Here is a tiny trained network, its code and every weight. The questions are about switching its units off for an input and a class, where a switched-off unit gives its printed mean instead of its output.

import numpy as np


def w(rows, s, z=0):
    codes = np.array(rows[::2]) - 128.0
    scale = np.full(codes.shape[1], s)
    scale[-1] = z or s
    return codes * scale


def norm(h):
    return h / np.sqrt((h * h).mean(-1, keepdims=True) + 1e-5)


def f(y):
    return np.maximum(y, 0)


def log_softmax(a):
    a = a - a.max(-1, keepdims=True)
    return a - np.log(np.exp(a).sum(-1, keepdims=True))


def net(x, mask):
    res = np.array(x, float).reshape(1, 4) / 4 @ E
    u = 0
    for l in range(2):
        y = f(norm(res) @ A[l][:, :-1].T + A[l][:, -1])
        res = res + np.where(mask[u : u + 3], y, B[l][:, -1]) @ B[l][:, :-1]
        u += 3
    return log_softmax(norm(res)[-1] @ U[:, :-1].T + U[:, -1])


A, B = {}, {}
E = w([
[147,81,57,155,3],'x0',
[125,130,131,128,124],'x1',
[195,110,150,42,176],'x2',
[213,174,220,198,63],'x3',
],0.0023)
A[0] = w([
[186,9,146,69,83,34],'0.n1',
[46,118,104,68,241,252],'0.n2',
[196,252,137,89,107,175],'0.n3',
],0.0045,0.0018)
B[0] = w([
[4,2,135,163,144,163],'0.n1',
[98,113,143,158,64,253],'0.n2',
[185,88,51,84,209,176],'0.n3',
],0.0057,0.0048)
A[1] = w([
[127,215,109,207,204,3],'1.n1',
[66,83,164,2,125,1],'1.n2',
[131,102,28,109,39,47],'1.n3',
],0.0057,0.0027)
B[1] = w([
[167,2,68,157,124,166],'1.n1',
[181,201,201,167,56,211],'1.n2',
[140,188,139,122,187,252],'1.n3',
],0.008,0.0027)
U = w([
[20,72,164,117,81,217],'0',
[177,190,191,152,66,191],'1',
[185,28,80,161,161,130],'2',
[172,122,159,4,217,68],'3',
[68,164,49,124,170,5],'4',
],0.014,0.0025)

Each question gives the input, the list of numbers given to net, and the class t.
The units are the neurons (one row each of A and B). Each row of codes is followed by its name. A weight is (code - 128) times the scale printed after its matrix; where a second scale follows, it is the last column's (A, B and U).
mask holds one flag per neuron, layer by layer. A switched-off neuron (its flag False) gives its mean, the last column of its row in B, instead of its output. The means were averaged over made-up inputs and are rounded, as every weight is.
A unit's drop is (log p(t) with every unit on - log p(t) with that unit switched off) / (log p(t) with every unit on - log p(t) with every unit switched off).
The circuit of an input: a set's keep is (log p(t) with only the set's units on - log p(t) with every unit switched off) / (log p(t) with every unit on - log p(t) with every unit switched off). Starting from all 6 units, units are removed one at a time, each time the one whose removal leaves the highest keep (on an exact tie, the one counted first), for as long as the keep stays at least 0.8.
units of the circuit, in order: the units of the circuit, biggest drop first
unit that matters most: the unit with the biggest drop
k most important neurons: the k neurons with the biggest drops, biggest first
k most important neurons of layer l: the k neurons of layer l with the biggest drops, biggest first
input [-1,-4,2,6], class 3: units of the circuit, in order => (0.n3 0.n2)
input [2,-6,-4,-4], class 4: unit that matters most => 1.n3
input [5,0,-7,-3], class 4: units of the circuit, in order => (1.n3 0.n2)
input [0,4,2,-6], class 1: 2 most important neurons => (1.n2 0.n1)
input [1,-3,-7,0], class 4: 4 most important neurons => (1.n2 0.n2 0.n1 1.n3)
input [-1,-8,0,7], class 2: 3 most important neurons => (0.n3 1.n2 1.n3)
input [0,0,1,-6], class 1: 2 most important neurons => (1.n2 0.n1)
input [6,7,7,3], class 2: 2 most important neurons of layer 0 => (0.n1 0.n3)
input [8,2,6,-8], class 0: 3 most important neurons => (0.n1 0.n3 1.n2)
input [3,5,1,2], class 2: units of the circuit, in order => (0.n1 0.n2)
input [5,3,6,-7], class 0: 2 most important neurons => (0.n1 1.n2)
input [2,-7,-1,-1], class 4: 2 most important neurons => (1.n2 0.n3)
input [0,4,1,7], class 3: 3 most important neurons => (0.n3 0.n2 1.n2)
input [6,-8,8,-8], class 0: unit that matters most => 0.n1
input [-2,8,0,1], class 2: 2 most important neurons of layer 1 => (1.n3 1.n2)
input [0,3,-8,7], class 2: 4 most important neurons => (0.n2 1.n1 1.n2 0.n3)
input [-6,4,0,1], class 2: units of the circuit, in order => (0.n1 1.n1 1.n3)
input [-7,-8,4,-8], class 1: 2 most important neurons of layer 0 => (0.n2 0.n1)
input [3,-2,-5,-2], class 4: 2 most important neurons of layer 1 => (1.n2 1.n3)
input [7,0,-8,-1], class 4: 2 most important neurons => (1.n2 1.n3)
